Below is a small trained network, with its code and all its weights. Each question gives an input and a class and asks what happens when units are switched off, that is, made to give their printed mean instead of their output.

import numpy as np


def w(rows, s, z=0):
    codes = np.array(rows[::2]) - 128.0
    scale = np.full(codes.shape[1], s)
    scale[-1] = z or s
    return codes * scale


def norm(h):
    return h / np.sqrt((h * h).mean(-1, keepdims=True) + 1e-5)


def f(y):
    return y / 2 * (1 + np.tanh(0.7978845608 * (y + 0.044715 * y**3)))


def log_softmax(a):
    a = a - a.max(-1, keepdims=True)
    return a - np.log(np.exp(a).sum(-1, keepdims=True))


def net(x, mask):
    res = np.array(x, float).reshape(1, 8) / 4 @ E
    u = 0
    for l in range(2):
        y = f(norm(res) @ A[l][:, :-1].T + A[l][:, -1])
        res = res + np.where(mask[u : u + 3], y, B[l][:, -1]) @ B[l][:, :-1]
        u += 3
    return log_softmax(norm(res)[-1] @ U[:, :-1].T + U[:, -1])


A, B = {}, {}
E = w([
[193,63,195,52,3,149,65,143,48],'x0',
[150,133,126,142,135,125,158,144,95],'x1',
[128,123,109,114,129,118,132,127,135],'x2',
[141,109,114,123,144,127,143,113,115],'x3',
[172,35,254,183,114,89,189,136,154],'x4',
[123,96,106,135,135,89,123,130,105],'x5',
[138,107,129,129,144,159,145,93,119],'x6',
[252,134,126,213,52,105,83,63,149],'x7',
],0.0077)
A[0] = w([
[211,204,43,218,101,107,76,38,146,19],'0.n1',
[248,140,90,202,46,101,100,55,175,2],'0.n2',
[128,165,104,86,100,161,61,109,36,34],'0.n3',
],0.012,0.0039)
B[0] = w([
[172,145,255,93,93,94,141,64,127,247],'0.n1',
[151,120,63,170,149,152,74,179,103,247],'0.n2',
[121,118,112,165,153,101,184,133,195,184],'0.n3',
],0.018,0.013)
A[1] = w([
[138,96,155,93,77,95,201,98,177,170],'1.n1',
[248,160,132,184,137,61,129,62,200,172],'1.n2',
[111,119,155,126,142,90,217,116,194,6],'1.n3',
],0.014,0.0019)
B[1] = w([
[146,114,227,144,164,151,87,123,39,177],'1.n1',
[3,138,45,84,169,149,182,141,151,249],'1.n2',
[229,103,75,174,40,132,58,155,139,183],'1.n3',
],0.013,0.019)
U = w([
[54,162,40,114,178,125,139,136,135,76],'0',
[156,72,104,147,85,128,114,206,123,55],'1',
[106,127,252,38,94,107,150,101,59,252],'2',
],0.012,0.0025)

Each question gives the input, the list of numbers given to net, and the class t.
The units are the neurons (one row each of A and B). Each row of codes is followed by its name. A weight is (code - 128) times the scale printed after its matrix; where a second scale follows, it is the last column's (A, B and U).
mask holds one flag per neuron, layer by layer. A switched-off neuron (its flag False) gives its mean, the last column of its row in B, instead of its output. The means were averaged over made-up inputs and are rounded, as every weight is.
A unit's drop is (log p(t) with every unit on - log p(t) with that unit switched off) / (log p(t) with every unit on - log p(t) with every unit switched off).
The circuit of an input: a set's keep is (log p(t) with only the set's units on - log p(t) with every unit switched off) / (log p(t) with every unit on - log p(t) with every unit switched off). Starting from all 6 units, units are removed one at a time, each time the one whose removal leaves the highest keep (on an exact tie, the one counted first), for as long as the keep stays at least 0.8.
circuit, biggest first: the units of the circuit, biggest drop first
unit that matters most: the unit with the biggest drop
top k neurons: the k neurons with the biggest drops, biggest first
k most important neurons of layer l: the k neurons of layer l with the biggest drops, biggest first
input [8,7,0,-8,-2,1,8,5], class 0: top 2 neurons	[0.n3; 1.n2]
input [3,8,1,3,-4,6,4,-3], class 1: top 4 neurons	[0.n3; 1.n3; 0.n2; 1.n2]
input [-8,6,-4,5,2,2,-4,-4], class 1: top 4 neurons	[1.n2; 0.n2; 1.n3; 0.n1]
input [-2,-8,-2,-1,5,-2,-6,1], class 0: circuit, biggest first	[0.n1]
input [7,-1,8,8,-1,-8,-5,2], class 0: top 2 neurons	[0.n3; 1.n3]
input [-6,-1,-6,-6,8,-1,6,0], class 1: top 3 neurons	[0.n1; 1.n3; 0.n2]
input [2,-3,-7,-6,-6,-8,-4,-7], class 1: circuit, biggest first	[0.n3; 0.n2; 1.n3]
input [8,7,-3,8,-5,8,-3,-8], class 1: top 2 neurons	[0.n3; 0.n1]
input [-1,2,-5,6,2,3,-1,-3], class 1: circuit, biggest first	[0.n1; 1.n2]
input [-7,-2,-1,-8,2,4,5,-7], class 1: 2 most important neurons of layer 0	[0.n2; 0.n1]
input [-3,7,-4,8,5,4,-8,-6], class 1: top 2 neurons	[0.n1; 0.n2]
input [0,7,5,-7,-4,5,-6,2], class 2: top 3 neurons	[0.n1; 1.n1; 0.n2]
input [5,-5,-8,7,-1,6,-7,6], class 0: top 2 neurons	[1.n2; 0.n2]
input [-2,1,6,8,-4,5,4,5], class 2: unit that matters most	0.n1
input [-6,8,4,-8,2,8,-3,-7], class 1: top 4 neurons	[1.n2; 0.n2; 1.n3; 0.n1]
input [7,8,7,-6,-5,1,0,8], class 0: 2 most important neurons of layer 0	[0.n2; 0.n3]
input [-1,7,0,4,6,-6,7,-8], class 1: 2 most important neurons of layer 0	[0.n1; 0.n2]
input [4,7,3,6,-2,-5,-8,7], class 0: 2 most important neurons of layer 0	[0.n2; 0.n1]
input [-2,8,-5,-3,0,0,-7,2], class 2: 2 most important neurons of layer 0	[0.n1; 0.n3]
input [-5,4,-3,6,7,3,2,6], class 0: unit that matters most	1.n2
